Below is a small trained network, with its code and all its weights. Each question gives an input and a class and asks what happens when units are switched off, that is, made to give their printed mean instead of their output.

import numpy as np


def w(rows, s, z=0):
    codes = np.array(rows[::2]) - 128.0
    scale = np.full(codes.shape[1], s)
    scale[-1] = z or s
    return codes * scale


def norm(h):
    return h / np.sqrt((h * h).mean(-1, keepdims=True) + 1e-5)


def f(y):
    return np.maximum(y, 0)


def log_softmax(a):
    a = a - a.max(-1, keepdims=True)
    return a - np.log(np.exp(a).sum(-1, keepdims=True))


def net(x, mask):
    res = np.array(x, float).reshape(1, 2) / 4 @ E
    u = 0
    for l in range(2):
        y = f(norm(res) @ A[l][:, :-1].T + A[l][:, -1])
        res = res + np.where(mask[u : u + 9], y, B[l][:, -1]) @ B[l][:, :-1]
        u += 9
    return log_softmax(norm(res)[-1] @ U[:, :-1].T + U[:, -1])


A, B = {}, {}
E = w([
[90,20,112,209],'x0',
[104,70,92,2],'x1',
],0.0082)
A[0] = w([
[124,97,109,3,104],'L0N1',
[124,224,145,134,97],'L0N2',
[122,124,110,87,6],'L0N3',
[163,96,154,108,55],'L0N4',
[115,121,116,102,31],'L0N5',
[119,217,134,93,70],'L0N6',
[161,136,110,88,195],'L0N7',
[66,161,132,104,11],'L0N8',
[75,123,134,48,3],'L0N9',
],0.02,0.003)
B[0] = w([
[66,248,251,63,246],'L0N1',
[201,183,39,139,217],'L0N2',
[142,174,158,73,157],'L0N3',
[159,133,160,118,137],'L0N4',
[123,113,168,124,146],'L0N5',
[190,74,119,148,212],'L0N6',
[64,32,147,172,178],'L0N7',
[30,131,58,206,142],'L0N8',
[83,193,200,33,190],'L0N9',
],0.028,0.014)
A[1] = w([
[113,5,97,38,193],'L1N1',
[134,93,137,136,89],'L1N2',
[113,96,135,137,117],'L1N3',
[211,127,103,117,75],'L1N4',
[181,131,52,104,2],'L1N5',
[87,138,156,67,202],'L1N6',
[153,170,117,146,104],'L1N7',
[61,175,153,92,172],'L1N8',
[114,164,126,112,162],'L1N9',
],0.029,0.0024)
B[1] = w([
[2,195,56,94,145],'L1N1',
[118,104,140,137,142],'L1N2',
[126,103,138,161,144],'L1N3',
[139,179,90,152,218],'L1N4',
[151,153,113,109,216],'L1N5',
[145,145,210,106,234],'L1N6',
[164,134,113,124,185],'L1N7',
[140,163,230,124,253],'L1N8',
[115,99,161,115,179],'L1N9',
],0.051,0.016)
U = w([
[2,153,84,148,165],'0',
[134,82,100,82,6],'1',
[210,193,37,162,223],'2',
[122,66,128,246,169],'3',
[103,180,243,87,213],'4',
[120,118,120,119,13],'5',
[132,91,98,83,3],'6',
[142,89,126,100,14],'7',
],0.018,0.0079)

Each question gives the input, the list of numbers given to net, and the class t.
The units are the neurons (one row each of A and B). Each row of codes is followed by its name. A weight is (code - 128) times the scale printed after its matrix; where a second scale follows, it is the last column's (A, B and U).
mask holds one flag per neuron, layer by layer. A switched-off neuron (its flag False) gives its mean, the last column of its row in B, instead of its output. The means were averaged over made-up inputs and are rounded, as every weight is.
A unit's drop is (log p(t) with every unit on - log p(t) with that unit switched off) / (log p(t) with every unit on - log p(t) with every unit switched off).
The circuit of an input: a set's keep is (log p(t) with only the set's units on - log p(t) with every unit switched off) / (log p(t) with every unit on - log p(t) with every unit switched off). Starting from the 12 units with the biggest drops (on a tie, the unit counted first), units are removed one at a time, each time the one whose removal leaves the highest keep (on an exact tie, the one counted first), for as long as the keep stays at least 0.8.
units of the circuit, in order: the units of the circuit, biggest drop first
k most important neurons: the k neurons with the biggest drops, biggest first
k most important neurons of layer l: the k neurons of layer l with the biggest drops, biggest first
drop when u is switched off: that unit's drop, to one decimal
input [7,-2], class 0: 4 most important neurons of layer 0 -> [L0N9; L0N1; L0N2; L0N3]
input [2,-3], class 3: 3 most important neurons of layer 0 -> [L0N2; L0N1; L0N9]
input [8,1], class 0: units of the circuit, in order -> [L0N1; L1N1]
input [8,-1], class 0: units of the circuit, in order -> [L0N1; L1N1; L1N8]
input [1,-1], class 3: 4 most important neurons of layer 1 -> [L1N8; L1N6; L1N4; L1N5]
input [2,-7], class 2: 2 most important neurons -> [L0N1; L0N9]
input [7,-8], class 3: 3 most important neurons of layer 1 -> [L1N8; L1N6; L1N4]
input [7,-5], class 3: 4 most important neurons -> [L0N2; L0N1; L0N9; L1N8]
input [3,-1], class 3: most important neuron -> [L0N2]
input [5,-4], class 3: 3 most important neurons -> [L0N2; L0N1; L0N9]
input [8,-4], class 3: 2 most important neurons -> [L0N2; L0N1]
input [6,-8], class 3: 4 most important neurons of layer 1 -> [L1N8; L1N6; L1N4; L1N5]
input [1,0], class 0: drop when L0N9 is switched off -> 1.1
input [4,-4], class 3: 3 most important neurons -> [L0N2; L0N1; L0N9]
input [0,-4], class 2: most important neuron -> [L0N1]
input [4,-2], class 3: drop when L0N7 is switched off -> 0.6
input [4,-3], class 3: drop when L0N7 is switched off -> 0.5
input [7,0], class 0: 4 most important neurons -> [L0N1; L0N2; L0N9; L1N1]
input [5,-1], class 0: drop when L1N6 is switched off -> 0.1
